 18   6 -10  -5   2  -1   9   1   2  -9  -8   8  -2  11 -19  -5  -7  19  -6   0  -2   2 -28 => z75:Z280
-32 -12  33   0  -6   1 -10 -37 -12  15  11   5 -36 -48  46  -4   9 -27   1  -3  -9   1  13 => z193:z297
  7  -2   7  -8  -1   2   1  -3   2   6   3  -2   3  -8   2 -16  11   2  -7   1  -4  12 -25 => z75:Z357
-12  -4  13  -1   7  -8   5 -29 -31   8  -3   0 -16 -13   4  -5   5  -1   3   3 -14   6 -21 => z75:Z280
 -4   3   0  -2   1 -20   5  -2  -3   6   2  -1   5  -3   0 -10  13  -3  -4   3  -6  -2  -9 => z174:Z374
  2   4   1  -4   6 -12   4   9  -7   4  -6  -2   2   2  -1  -8   0   5   0  -2  -7   3 -18 => z174:Z374
  0  -3  -1  -3  -4  -7   0  10   6   1  -6  -7   4   0   0  -6 -14   7  -7  -5  10  -3  -3 => z193:Z132
 12   8  -2  -9   4  -2   6   1 -19   7  -3   1  10   6  -4 -16   2   9   0   4  -9  -2 -21 => z174:Z374
  2  -1  -3   2   0   9  -4   7  10  12  -2  -7   1 -10  10   0  -6  -8  -5 -19   8  -5   4 => z193:z541
 -8   6   2 -11   5  -7   6  19   1   6   4 -11  20  10 -11 -17   8   3  -2   2  -8  -1  -8 => z615:z996
 10  10 -12 -11   6  -1   6   2   8   3  -5   2  -2  12  -4 -10  -6  11   3 -12  -4   0 -25 => z75:Z559
-10  -3   7 -12   0  -6   1 -11 -11   8   0  -3  -4  -8   3 -10   4   5   2   0 -16   3 -11 => z75:Z559
  7   4   7  -7   5 -12   5   8  -8   5  -5  -1   8   5  -6 -18   6   4  -5  -1  -5  -3 -15 => z174:Z361
  0  -8  12  -2  -5  -5   2 -14  -6   9  -2  -1   1  -7   2  -3  -4  -2   4   8  -6   0 -22 => z75:Z280
-14  -5   3  -6  -3   2  -2 -17  -2  -1   3  -9 -17 -21  23   2   5 -12   2 -16  -3  -3   2 => z193:z541
 -7  -5   3  -3  -3  14   4  -5   1  12  -1  -2  -1 -10   0 -17   0   6  -4   8  -3  -2 -18 => z75:Z357
  3  -4 -12  -2   0   7   3   1   2   6  -2  -4  -7  -2   8   2  -6  -1  -3  -4   6  -2   4 => z193:z297
 -6  -3   2  -6   0  -4   5   1  -6   3   1  -6  -6  -6   1  -6  -3   1   4  -1  -9  -2 -19 => z75:Z559
 -2  -3   5  -5  -1 -13   1 -18  -7  -3  -6   0  -9 -16  18  -9   2   3  -1   3  -5   5 -20 => z75:Z559
 -9   2   4  -9  -2  -6   0  12  -3  -2  -3 -13  14   9  -6 -16   2   6  -4  -1  -5   7 -17 => z174:z129
 14   6  -1  -9   4 -11   4  19   8   5  -7 -12  17  12 -12 -24  -1  -3  -5   2   3   4 -26 => z174:Z361
 -3  -9   8   4  -1   6  -8 -14  -3   6   2   4 -11 -23  23  -2   1 -11  -4   1  -4  -7   6 => z193:Z132
 10   2  -1  -4   6  -4   8   4   1   4  -1  -3   3   2  -1  -9  -4   3  -9   0  -4  -3 -19 => z174:Z374
  1   6   3  -6  -8 -14  -2  21   5   3   2 -15   9   5  -6 -18   7  11  -4  -3  -2  -2 -16 => z615:z389
  4 -10  -2   3  -7  13  -4  -1  16   6  -2  -2  -9  -9  12  -3  -3  -6  -4 -17   4  -1  -4 => z193:z297
 -5   1   5  10   0  -7   2  22   1  -4   4  -9  14  -7   4 -15  -2   4  -3  -2 -10   5 -11 => z174:z129
  2  -1   5  -1  -3  -4   4  -9   1   2  -4  -7  -4  -6   3 -15   0   5  -3  -4  -4   4 -23 => z75:Z559
 -6   4   8  -8   2  -8  -2  10   1  -3   2  -9   9  -3  -8 -14   9   8   4   9   5   6   1 => z615:z623
 -4   7   7  -7  -1 -11  -5  10  -3   5   2 -10   8   2  -1 -13   8  -1  -2   1 -23  -1   1 => z615:z996
 -4  -1   3 -11  -3  -9  -2   0  -6  13   1   1  -6   3  -1 -13   6   4 -10   7  -9   0 -14 => z174:Z374
 -4   1   3  -4   8  -9   1 -10  11   9  -6 -11  21   4  -2 -15   2  10  -2   0  -2   3  -7 => z615:z623
 -4   3   0  -7   0  -6  -4   9   2   1   3 -10   4   2  -4 -10   1   2   3  -1  -6   2  -5 => z615:z389
